Below is a small trained network, with its code and all its weights. Each question gives an input and a class and asks what happens when units are switched off, that is, made to give their printed mean instead of their output.

import numpy as np


def w(rows, s, z=0):
    codes = np.array(rows[::2]) - 128.0
    scale = np.full(codes.shape[1], s)
    scale[-1] = z or s
    return codes * scale


def f(y):
    return y / 2 * (1 + np.tanh(0.7978845608 * (y + 0.044715 * y**3)))


def log_softmax(a):
    a = a - a.max(-1, keepdims=True)
    return a - np.log(np.exp(a).sum(-1, keepdims=True))


def net(x, mask):
    res = np.array(x, float).reshape(1, 5) / 4 @ E
    y = f(res @ A[0][:, :-1].T + A[0][:, -1])
    res = res + np.where(mask, y, B[0][:, -1]) @ B[0][:, :-1]
    return log_softmax(res[-1] @ U[:, :-1].T + U[:, -1])


A, B = {}, {}
E = w([
[126,251,108,81,105,117,180,137,80,104],'x0',
[121,137,126,124,125,147,116,117,129,136],'x1',
[123,149,92,162,169,140,139,129,155,107],'x2',
[172,140,119,139,74,66,113,41,155,29],'x3',
[186,131,66,169,111,164,106,148,25,135],'x4',
],0.019)
A[0] = w([
[199,147,99,162,112,115,133,62,114,130,70],'n0',
[129,86,117,164,140,150,115,150,154,201,195],'n1',
[130,167,113,182,146,100,85,128,137,151,183],'n2',
[114,191,120,90,98,93,137,111,134,90,104],'n3',
[22,140,164,79,183,133,146,169,169,174,251],'n4',
[184,139,105,180,74,138,83,72,99,99,20],'n5',
[138,252,134,78,133,123,226,144,65,127,154],'n6',
[116,161,114,110,89,97,165,94,157,110,102],'n7',
[140,121,71,137,97,81,96,88,90,93,92],'n8',
[132,111,107,180,136,169,125,187,36,157,120],'n9',
[139,68,155,128,128,118,89,132,210,94,183],'n10',
[139,167,89,128,90,149,190,150,88,160,101],'n11',
[39,112,150,81,162,130,168,129,132,108,186],'n12',
[140,132,67,170,92,87,55,138,90,103,71],'n13',
[143,186,137,93,137,92,156,133,145,122,127],'n14',
[163,43,118,173,178,154,92,155,181,145,254],'n15',
[122,138,173,156,107,86,119,23,175,111,142],'n16',
[151,95,108,169,138,116,109,121,70,79,143],'n17',
],0.013,0.0066)
B[0] = w([
[100,110,133,95,156,98,144,111,133,162,185],'n0',
[118,64,135,121,97,129,125,120,59,117,206],'n1',
[128,81,128,117,116,131,147,147,126,137,150],'n2',
[117,149,76,94,117,154,99,93,145,87,195],'n3',
[91,101,177,69,146,80,159,122,106,179,238],'n4',
[47,137,149,142,180,66,147,132,116,167,200],'n5',
[132,243,143,108,140,142,215,109,151,113,251],'n6',
[141,123,98,97,102,141,101,75,170,58,182],'n7',
[143,134,101,103,169,95,125,103,135,165,193],'n8',
[182,140,144,185,75,158,104,202,126,76,221],'n9',
[178,126,151,177,124,150,205,114,172,185,222],'n10',
[156,204,156,133,141,136,142,207,149,132,187],'n11',
[99,134,126,120,153,90,103,110,135,136,189],'n12',
[125,106,147,110,171,101,120,127,71,191,188],'n13',
[77,125,113,86,102,127,113,75,148,86,177],'n14',
[128,119,138,184,104,125,106,165,73,142,246],'n15',
[170,181,88,195,109,217,141,168,254,158,229],'n16',
[149,113,171,168,126,81,144,129,61,130,188],'n17',
],0.012,0.026)
U = w([
[72,29,153,136,152,63,113,118,117,229,253],'0',
[208,182,144,166,108,223,170,178,168,145,142],'1',
[21,175,148,55,180,53,154,121,96,138,74],'2',
[112,132,92,92,79,182,88,66,166,40,52],'3',
[157,96,146,158,77,164,7,194,73,63,96],'4',
],0.011,0.004)

Each question gives the input, the list of numbers given to net, and the class t.
The units are the neurons (one row each of A and B). Each row of codes is followed by its name. A weight is (code - 128) times the scale printed after its matrix; where a second scale follows, it is the last column's (A, B and U).
mask holds one flag per neuron, in row order. A switched-off neuron (its flag False) gives its mean, the last column of its row in B, instead of its output. The means were averaged over made-up inputs and are rounded, as every weight is.
A unit's drop is (log p(t) with every unit on - log p(t) with that unit switched off) / (log p(t) with every unit on - log p(t) with every unit switched off).
The circuit of an input: a set's keep is (log p(t) with only the set's units on - log p(t) with every unit switched off) / (log p(t) with every unit on - log p(t) with every unit switched off). Starting from the 12 units with the biggest drops (on a tie, the unit counted first), units are removed one at a time, each time the one whose removal leaves the highest keep (on an exact tie, the one counted first), for as long as the keep stays at least 0.8.
circuit, biggest first: the units of the circuit, biggest drop first
unit that matters most: the unit with the biggest drop
k most important neurons: the k neurons with the biggest drops, biggest first
drop when u is switched off: that unit's drop, to one decimal
input [-8,-2,6,0,2], class 4: unit that matters most	n4
input [2,-1,-5,6,-7], class 3: 2 most important neurons	n7; n3
input [6,8,-5,1,7], class 2: 2 most important neurons	n16; n5
input [1,7,-7,5,-6], class 3: 2 most important neurons	n7; n3
input [-2,-4,-2,1,1], class 0: 4 most important neurons	n6; n16; n9; n11
input [-3,3,-1,0,-3], class 0: 3 most important neurons	n6; n9; n11
input [-7,1,4,1,-8], class 1: 4 most important neurons	n16; n10; n5; n13
input [4,3,-1,2,8], class 2: 2 most important neurons	n5; n16
input [6,-1,-8,7,1], class 2: 2 most important neurons	n5; n0
input [-3,3,1,0,-6], class 0: 2 most important neurons	n4; n6
input [-4,-7,4,-5,0], class 0: 2 most important neurons	n4; n16
input [-3,-2,-2,8,2], class 0: drop when n5 is switched off	0.4
input [-2,2,7,6,5], class 0: drop when n13 is switched off	0.0
input [5,-3,-1,6,0], class 3: circuit, biggest first	n3
input [-1,3,5,-6,-1], class 0: drop when n4 is switched off	0.4
